Here is a tiny trained network, its code and every weight. The questions are about switching its units off for an input and a class, where a switched-off unit gives its printed mean instead of its output.

import numpy as np


def w(rows, s, z=0):
    codes = np.array(rows[::2]) - 128.0
    scale = np.full(codes.shape[1], s)
    scale[-1] = z or s
    return codes * scale


def norm(h):
    return h / np.sqrt((h * h).mean(-1, keepdims=True) + 1e-5)


def f(y):
    return y / 2 * (1 + np.tanh(0.7978845608 * (y + 0.044715 * y**3)))


def log_softmax(a):
    a = a - a.max(-1, keepdims=True)
    return a - np.log(np.exp(a).sum(-1, keepdims=True))


def net(x, mask):
    res = np.array(x, float).reshape(1, 3) / 4 @ E
    u = 0
    for l in range(4):
        y = f(norm(res) @ A[l][:, :-1].T + A[l][:, -1])
        res = res + np.where(mask[u : u + 8], y, B[l][:, -1]) @ B[l][:, :-1]
        u += 8
    return log_softmax(norm(res)[-1] @ U[:, :-1].T + U[:, -1])


A, B = {}, {}
E = w([
[255,148,174,174],'x0',
[134,138,186,226],'x1',
[60,144,211,79],'x2',
],0.0078)
A[0] = w([
[115,111,100,177,110],'L0N0',
[118,131,108,182,31],'L0N1',
[102,124,154,142,15],'L0N2',
[48,95,160,123,91],'L0N3',
[81,115,138,154,4],'L0N4',
[164,130,4,110,120],'L0N5',
[162,214,196,95,121],'L0N6',
[146,182,132,73,162],'L0N7',
],0.013,0.003)
B[0] = w([
[137,56,101,118,147],'L0N0',
[139,72,68,141,131],'L0N1',
[99,178,137,208,125],'L0N2',
[85,117,204,160,230],'L0N3',
[163,150,59,173,137],'L0N4',
[68,208,176,147,254],'L0N5',
[243,83,55,2,211],'L0N6',
[183,38,98,44,175],'L0N7',
],0.008,0.0053)
A[1] = w([
[75,107,117,204,84],'L1N0',
[157,182,210,91,198],'L1N1',
[84,214,26,121,82],'L1N2',
[106,24,95,154,131],'L1N3',
[175,254,61,110,3],'L1N4',
[249,187,192,129,180],'L1N5',
[236,248,150,168,133],'L1N6',
[72,20,83,178,52],'L1N7',
],0.0094,0.0057)
B[1] = w([
[220,151,74,149,157],'L1N0',
[58,61,101,129,228],'L1N1',
[130,218,165,84,165],'L1N2',
[180,153,87,98,142],'L1N3',
[27,44,45,73,140],'L1N4',
[51,14,176,117,253],'L1N5',
[2,55,116,81,218],'L1N6',
[157,104,25,28,139],'L1N7',
],0.0092,0.0057)
A[2] = w([
[228,76,196,176,35],'L2N0',
[163,135,13,239,65],'L2N1',
[86,216,115,124,102],'L2N2',
[236,175,107,120,100],'L2N3',
[198,140,151,157,2],'L2N4',
[202,114,216,123,39],'L2N5',
[98,196,98,185,239],'L2N6',
[199,127,255,89,118],'L2N7',
],0.01,0.0065)
B[2] = w([
[44,148,208,58,120],'L2N0',
[229,15,117,128,171],'L2N1',
[222,195,150,136,183],'L2N2',
[215,83,71,13,134],'L2N3',
[152,215,212,82,105],'L2N4',
[199,93,92,77,105],'L2N5',
[232,117,150,101,254],'L2N6',
[96,31,2,120,144],'L2N7',
],0.0087,0.004)
A[3] = w([
[111,255,121,145,4],'L3N0',
[126,220,67,108,31],'L3N1',
[124,53,190,191,173],'L3N2',
[198,135,34,74,61],'L3N3',
[117,36,139,181,190],'L3N4',
[115,84,159,212,165],'L3N5',
[78,144,53,81,117],'L3N6',
[138,57,95,185,52],'L3N7',
],0.013,0.0034)
B[3] = w([
[188,216,158,205,165],'L3N0',
[138,120,135,216,151],'L3N1',
[85,216,98,147,231],'L3N2',
[185,62,62,119,175],'L3N3',
[140,193,147,175,254],'L3N4',
[125,250,148,100,184],'L3N5',
[46,79,135,175,179],'L3N6',
[147,200,168,144,170],'L3N7',
],0.012,0.0074)
U = w([
[141,252,208,221,7],'0',
[27,79,194,124,152],'1',
[207,55,98,83,250],'2',
],0.014,0.0023)

Each question gives the input, the list of numbers given to net, and the class t.
The units are the neurons (one row each of A and B). Each row of codes is followed by its name. A weight is (code - 128) times the scale printed after its matrix; where a second scale follows, it is the last column's (A, B and U).
mask holds one flag per neuron, layer by layer. A switched-off neuron (its flag False) gives its mean, the last column of its row in B, instead of its output. The means were averaged over made-up inputs and are rounded, as every weight is.
A unit's drop is (log p(t) with every unit on - log p(t) with that unit switched off) / (log p(t) with every unit on - log p(t) with every unit switched off).
The circuit of an input: a set's keep is (log p(t) with only the set's units on - log p(t) with every unit switched off) / (log p(t) with every unit on - log p(t) with every unit switched off). Starting from the 12 units with the biggest drops (on a tie, the unit counted first), units are removed one at a time, each time the one whose removal leaves the highest keep (on an exact tie, the one counted first), for as long as the keep stays at least 0.8.
circuit, biggest first: the units of the circuit, biggest drop first
unit that matters most: the unit with the biggest drop
k most important neurons: the k neurons with the biggest drops, biggest first
k most important neurons of layer l: the k neurons of layer l with the biggest drops, biggest first
drop of u: that unit's drop, to one decimal
input [-6,-7,0], class 0: 2 most important neurons -> (L1N5, L1N6)
input [2,-1,-7], class 1: circuit, biggest first -> (L0N5, L1N6)
input [-3,1,-5], class 2: circuit, biggest first -> (L1N5, L3N3)
input [6,1,8], class 1: circuit, biggest first -> (L1N5)
input [-5,1,5], class 0: circuit, biggest first -> (L1N6, L1N5)
input [-2,-3,0], class 0: 4 most important neurons -> (L1N6, L0N5, L1N5, L0N6)
input [-7,-6,-1], class 0: circuit, biggest first -> (L1N5, L1N6, L1N1)
input [5,2,6], class 1: 2 most important neurons of layer 1 -> (L1N5, L1N1)
input [6,3,2], class 1: 2 most important neurons -> (L1N5, L1N6)
input [-3,1,-7], class 2: 3 most important neurons of layer 2 -> (L2N6, L2N3, L2N1)
input [-6,1,3], class 0: 3 most important neurons -> (L0N6, L1N6, L0N7)
input [-6,1,7], class 0: 2 most important neurons of layer 0 -> (L0N3, L0N6)
input [-5,1,-4], class 2: 3 most important neurons of layer 1 -> (L1N0, L1N6, L1N5)
input [2,-4,-1], class 1: unit that matters most -> L0N5
input [0,5,-5], class 2: 2 most important neurons -> (L0N1, L0N0)
input [-5,5,0], class 2: 2 most important neurons -> (L1N5, L0N5)
input [5,0,-6], class 1: 2 most important neurons -> (L1N6, L0N5)
input [-6,-8,-7], class 0: drop of L0N5 -> 1.2
input [-8,-4,-7], class 0: drop of L0N5 -> 1.3
input [-7,-5,-7], class 0: most important neuron -> (L0N5)
input [1,0,2], class 2: drop of L0N6 -> 1.0
